Below is a small trained network, with its code and all its weights. Each question gives an input and a target symbol and asks what happens when units are switched off, that is, made to give their printed mean instead of their output.

import numpy as np


def w(rows, s, z=0):
    codes = np.array(rows[::2]) - 128.0
    scale = np.full(codes.shape[1], s)
    scale[-1] = z or s
    return codes * scale


def f(y):
    return np.maximum(y, 0)


def softmax(a):
    e = np.exp(a - a.max(-1, keepdims=True))
    return e / e.sum(-1, keepdims=True)


def log_softmax(a):
    a = a - a.max(-1, keepdims=True)
    return a - np.log(np.exp(a).sum(-1, keepdims=True))


def net(x, mask):
    ids = ['αγδεζηθλμξπτφψω'.index(c) for c in x.split()]
    T = len(ids)
    res = E[ids] + P[:T]
    u = 0
    for l in range(3):
        q, k, v = (res @ M[l].T for M in (Q, K, V))
        z = softmax(np.where(np.tri(T) > 0, q @ k.T / 3**0.5, -1e9)) @ v
        res = res + np.where(mask[u], z, O[l][:, -1]) @ O[l][:, :-1]
        u += 1
        y = f(res @ A[l][:, :-1].T + A[l][:, -1])
        res = res + np.where(mask[u : u + 8], y, B[l][:, -1]) @ B[l][:, :-1]
        u += 8
    return log_softmax(res[-1] @ U[:, :-1].T + U[:, -1])


Q, K, V, O, A, B = {}, {}, {}, {}, {}, {}
E = w([
[145,207,104,121],'α',
[137,253,181,146],'γ',
[46,15,175,24],'δ',
[29,171,79,183],'ε',
[80,166,96,145],'ζ',
[135,122,157,115],'η',
[98,205,103,130],'θ',
[152,125,57,94],'λ',
[209,83,119,119],'μ',
[195,12,147,215],'ξ',
[254,135,99,60],'π',
[91,99,117,253],'τ',
[38,133,7,82],'φ',
[183,104,133,141],'ψ',
[152,111,130,178],'ω',
],0.011)
P = w([
[134,150,204,253],'0',
[72,169,122,65],'1',
[82,161,119,91],'2',
[82,149,112,107],'3',
[112,96,98,174],'4',
[109,94,93,175],'5',
[111,88,94,179],'6',
[113,81,91,173],'7',
[110,75,84,177],'8',
[112,74,80,186],'9',
],0.0063)
Q[0] = w([
[108,122,77,52],'L0H0',
[130,88,5,147],'L0H0',
[87,128,139,85],'L0H0',
],0.02)
K[0] = w([
[87,77,156,80],'L0H0',
[39,5,106,145],'L0H0',
[111,167,175,91],'L0H0',
],0.019)
V[0] = w([
[86,141,254,94],'L0H0',
[131,121,146,140],'L0H0',
[156,121,17,139],'L0H0',
],0.0057)
O[0] = w([
[42,140,1,184,6],'L0H0',
[148,127,113,136,106],'L0H0',
[155,116,217,97,253],'L0H0',
],0.0036,0.00074)
A[0] = w([
[88,223,141,122,161],'L0N0',
[117,2,184,115,121],'L0N1',
[32,133,216,160,191],'L0N2',
[230,194,192,47,89],'L0N3',
[123,169,200,145,4],'L0N4',
[76,124,175,178,159],'L0N5',
[224,212,130,137,181],'L0N6',
[151,56,21,47,106],'L0N7',
],0.0073,0.0038)
B[0] = w([
[92,94,49,188,208],'L0N0',
[19,196,113,124,239],'L0N1',
[182,150,141,63,234],'L0N2',
[99,207,57,111,151],'L0N3',
[35,135,124,132,129],'L0N4',
[168,146,166,95,205],'L0N5',
[88,8,159,182,187],'L0N6',
[175,151,179,211,254],'L0N7',
],0.011,0.0031)
Q[1] = w([
[151,30,116,130],'L1H0',
[251,187,115,52],'L1H0',
[103,102,83,167],'L1H0',
],0.013)
K[1] = w([
[63,19,101,62],'L1H0',
[171,109,77,245],'L1H0',
[31,102,170,190],'L1H0',
],0.011)
V[1] = w([
[172,2,49,102],'L1H0',
[109,103,163,96],'L1H0',
[121,164,146,136],'L1H0',
],0.013)
O[1] = w([
[88,245,156,169,1],'L1H0',
[179,109,148,102,161],'L1H0',
[131,103,118,125,153],'L1H0',
],0.012,0.0044)
A[1] = w([
[93,60,221,98,12],'L1N0',
[219,93,142,243,99],'L1N1',
[220,97,244,217,83],'L1N2',
[129,51,107,212,163],'L1N3',
[114,86,254,39,100],'L1N4',
[51,86,196,52,122],'L1N5',
[230,99,201,132,254],'L1N6',
[159,172,227,26,43],'L1N7',
],0.0069,0.0041)
B[1] = w([
[214,141,143,151,152],'L1N0',
[168,97,143,173,188],'L1N1',
[140,186,179,105,160],'L1N2',
[193,118,160,69,254],'L1N3',
[183,169,179,76,167],'L1N4',
[149,200,91,165,167],'L1N5',
[6,118,86,90,216],'L1N6',
[159,120,159,190,133],'L1N7',
],0.017,0.0059)
Q[2] = w([
[179,182,18,196],'L2H0',
[248,136,237,102],'L2H0',
[67,64,110,146],'L2H0',
],0.011)
K[2] = w([
[56,77,147,138],'L2H0',
[179,174,10,36],'L2H0',
[123,102,183,63],'L2H0',
],0.012)
V[2] = w([
[221,138,206,225],'L2H0',
[253,57,23,219],'L2H0',
[143,54,216,180],'L2H0',
],0.011)
O[2] = w([
[142,83,156,199,159],'L2H0',
[159,159,5,176,23],'L2H0',
[187,77,145,116,1],'L2H0',
],0.015,0.003)
A[2] = w([
[212,101,108,130,235],'L2N0',
[217,166,166,185,3],'L2N1',
[195,56,81,23,41],'L2N2',
[28,155,119,193,60],'L2N3',
[33,186,119,143,14],'L2N4',
[19,130,170,175,60],'L2N5',
[2,3,61,154,57],'L2N6',
[26,130,111,182,217],'L2N7',
],0.0085,0.0061)
B[2] = w([
[47,42,175,160,255],'L2N0',
[96,223,48,59,148],'L2N1',
[212,224,20,99,232],'L2N2',
[127,215,205,115,141],'L2N3',
[64,4,189,86,155],'L2N4',
[113,210,106,216,173],'L2N5',
[175,233,204,147,191],'L2N6',
[111,62,2,156,191],'L2N7',
],0.013,0.007)
U = w([
[42,93,99,122,253],'α',
[90,140,141,211,144],'γ',
[161,97,106,59,90],'δ',
[223,53,95,200,85],'ε',
[88,44,114,232,131],'ζ',
[98,116,182,177,69],'η',
[119,119,170,196,122],'θ',
[128,123,81,123,135],'λ',
[142,2,138,99,172],'μ',
[133,147,66,117,107],'ξ',
[86,239,154,103,134],'π',
[112,75,77,188,114],'τ',
[73,176,117,235,154],'φ',
[119,102,176,128,90],'ψ',
[202,160,164,174,129],'ω',
],0.0086,0.0063)

Each question gives the input, a string of symbols that net reads in full, and the target symbol t.
The units are the heads (3 rows each of Q, K, V and O) and the neurons (one row each of A and B). Each row of codes is followed by its name. A weight is (code - 128) times the scale printed after its matrix; where a second scale follows, it is the last column's (O, A, B and U).
mask holds one flag per unit, layer by layer, with each layer's heads first. A switched-off unit (its flag False) gives its mean, the last column of its rows in O or B, instead of its output. The means were averaged over made-up inputs and are rounded, as every weight is.
A unit's drop is (log p(t) with every unit on - log p(t) with that unit switched off) / (log p(t) with every unit on - log p(t) with every unit switched off).
The circuit of an input: a set's keep is (log p(t) with only the set's units on - log p(t) with every unit switched off) / (log p(t) with every unit on - log p(t) with every unit switched off). Starting from the 12 units with the biggest drops (on a tie, the unit counted first), units are removed one at a time, each time the one whose removal leaves the highest keep (on an exact tie, the one counted first), for as long as the keep stays at least 0.8.
units of the circuit, in order: the units of the circuit, biggest drop first
most important unit: the unit with the biggest drop
k most important neurons: the k neurons with the biggest drops, biggest first
k most important neurons of layer l: the k neurons of layer l with the biggest drops, biggest first
input π φ φ ε, target φ: units of the circuit, in order => L1H0; L2N5; L0N0
input φ γ τ δ τ θ ε, target ξ: units of the circuit, in order => L2N2; L2H0; L1H0
input ε φ θ τ ω δ φ φ τ ξ, target μ: 4 most important neurons => L1N5; L1N4; L1N0; L0N1
input α α ξ, target ζ: 4 most important neurons of layer 1 => L1N3; L1N4; L1N6; L1N2
input φ ψ γ, target α: most important neuron => L0N7
input ξ μ η, target μ: units of the circuit, in order => L1N3; L2H0; L1N2; L1N6
input π μ ψ, target φ: units of the circuit, in order => L1H0; L0N6; L2N5; L1N3
input ψ θ ε, target η: 3 most important neurons of layer 1 => L1N2; L1N3; L1N6
input α ε θ, target ζ: 2 most important neurons of layer 0 => L0N0; L0N6
input η φ τ, target π: units of the circuit, in order => L2H0; L0N5
input δ τ τ ε, target ξ: 3 most important neurons => L0N1; L2N2; L0N7
input ε φ μ ζ, target ξ: units of the circuit, in order => L2H0; L1H0
input ξ δ ζ τ, target φ: 3 most important neurons => L1N5; L0N1; L1N4
input α ε ξ, target ζ: units of the circuit, in order => L1H0; L2H0; L2N0
input φ π ψ, target α: units of the circuit, in order => L0N3; L2H0; L2N4
input η ε η λ, target π: units of the circuit, in order => L2H0; L2N7
input δ δ μ, target ω: most important unit => L1N6
input δ μ η φ π τ, target φ: 2 most important neurons => L1N5; L0N2
input φ θ ε α, target α: 3 most important neurons => L0N0; L0N1; L0N7
input α α φ τ α α φ ε, target ζ: units of the circuit, in order => L0N0; L2N2; L2N7
input δ τ ξ ξ ξ η φ τ π, target ζ: most important unit => L1N0
input φ ξ μ, target α: 3 most important neurons of layer 0 => L0N7; L0N1; L0N0
input δ α δ ζ α ψ, target ω: 4 most important neurons of layer 0 => L0N1; L0N7; L0N2; L0N5
input α α τ γ, target ζ: 2 most important neurons of layer 2 => L2N2; L2N0
input φ θ φ φ δ α, target ω: 3 most important neurons => L2N6; L0N1; L0N6
input ψ α α, target η: 3 most important neurons => L1N2; L0N6; L0N7
input η μ ξ ξ, target π: 2 most important neurons of layer 1 => L1N6; L1N0
input φ α ξ δ, target π: 2 most important neurons of layer 1 => L1N4; L1N1
input α λ α, target ζ: 3 most important neurons => L0N6; L0N0; L2N0
